Here is a tiny trained network, its code and every weight. The questions are about switching its units off for an input and a class, where a switched-off unit gives its printed mean instead of its output.

import numpy as np


def w(rows, s, z=0):
    codes = np.array(rows[::2]) - 128.0
    scale = np.full(codes.shape[1], s)
    scale[-1] = z or s
    return codes * scale


def f(y):
    return np.maximum(y, 0)


def log_softmax(a):
    a = a - a.max(-1, keepdims=True)
    return a - np.log(np.exp(a).sum(-1, keepdims=True))


def net(x, mask):
    res = np.array(x, float).reshape(1, 3) / 4 @ E
    y = f(res @ A[0][:, :-1].T + A[0][:, -1])
    res = res + np.where(mask, y, B[0][:, -1]) @ B[0][:, :-1]
    return log_softmax(res[-1] @ U[:, :-1].T + U[:, -1])


A, B = {}, {}
E = w([
[239,57,130,72,39,77,62,152],'x0',
[141,128,149,121,113,254,130,163],'x1',
[68,74,114,108,26,150,124,98],'x2',
],0.0065)
A[0] = w([
[60,187,124,138,248,185,140,126,152],'n0',
[62,150,123,111,100,91,117,103,119],'n1',
[137,160,129,142,233,21,137,131,111],'n2',
[135,144,126,135,170,231,136,147,134],'n3',
[195,109,122,123,93,71,121,139,254],'n4',
[72,117,119,137,129,32,148,101,101],'n5',
[102,126,108,150,141,139,143,121,66],'n6',
[12,112,134,136,111,67,133,126,188],'n7',
[68,85,127,125,17,163,129,126,128],'n8',
],0.017,0.0037)
B[0] = w([
[71,69,178,165,159,182,186,94,255],'n0',
[101,119,128,154,125,147,136,174,169],'n1',
[121,164,93,54,61,103,98,63,231],'n2',
[48,134,135,63,103,80,116,61,188],'n3',
[202,127,174,95,152,130,80,124,211],'n4',
[166,161,107,146,136,111,97,200,198],'n5',
[138,111,116,130,140,175,138,112,151],'n6',
[7,113,147,141,129,69,133,169,205],'n7',
[180,122,166,78,146,176,140,35,198],'n8',
],0.021,0.014)
U = w([
[176,153,25,242,137,162,171,176,60],'0',
[174,145,2,228,124,171,176,177,4],'1',
[99,172,69,159,89,62,92,249,166],'2',
[182,148,135,55,96,130,90,62,193],'3',
[42,91,134,161,137,187,230,97,173],'4',
[190,113,155,155,203,134,100,243,41],'5',
],0.0075,0.0033)

Each question gives the input, the list of numbers given to net, and the class t.
The units are the neurons (one row each of A and B). Each row of codes is followed by its name. A weight is (code - 128) times the scale printed after its matrix; where a second scale follows, it is the last column's (A, B and U).
mask holds one flag per neuron, in row order. A switched-off neuron (its flag False) gives its mean, the last column of its row in B, instead of its output. The means were averaged over made-up inputs and are rounded, as every weight is.
A unit's drop is (log p(t) with every unit on - log p(t) with that unit switched off) / (log p(t) with every unit on - log p(t) with every unit switched off).
The circuit of an input: a set's keep is (log p(t) with only the set's units on - log p(t) with every unit switched off) / (log p(t) with every unit on - log p(t) with every unit switched off). Starting from all 9 units, units are removed one at a time, each time the one whose removal leaves the highest keep (on an exact tie, the one counted first), for as long as the keep stays at least 0.8.
units of the circuit, in order: the units of the circuit, biggest drop first
most important unit: the unit with the biggest drop
k most important neurons: the k neurons with the biggest drops, biggest first
drop when u is switched off: that unit's drop, to one decimal
input [-5,-8,4], class 2: most important unit => n5
input [1,-2,2], class 5: units of the circuit, in order => [n2; n0; n3]
input [4,-6,6], class 5: units of the circuit, in order => [n2; n5]
input [6,3,-2], class 5: units of the circuit, in order => [n2; n3]
input [4,-7,4], class 5: units of the circuit, in order => [n2; n5]
input [-1,-4,4], class 2: units of the circuit, in order => [n0; n7]
input [2,-3,2], class 5: units of the circuit, in order => [n2; n3; n0]
input [-5,-8,-2], class 2: 3 most important neurons => [n5; n8; n2]
input [-3,-5,-1], class 2: units of the circuit, in order => [n5; n8]
input [-1,-6,8], class 2: 2 most important neurons => [n0; n5]
input [-4,-7,6], class 2: 2 most important neurons => [n5; n0]
input [0,-4,4], class 2: 2 most important neurons => [n0; n7]
input [0,-4,6], class 2: 2 most important neurons => [n0; n7]
input [1,-3,2], class 5: 3 most important neurons => [n2; n3; n0]
input [-2,-3,1], class 2: 2 most important neurons => [n0; n8]
input [-4,-6,4], class 2: most important neuron => [n5]
input [-1,4,6], class 3: drop when n8 is switched off => 1.2
input [-1,-4,1], class 2: drop when n0 is switched off => 0.1
input [-1,7,5], class 3: drop when n7 is switched off => 0.1
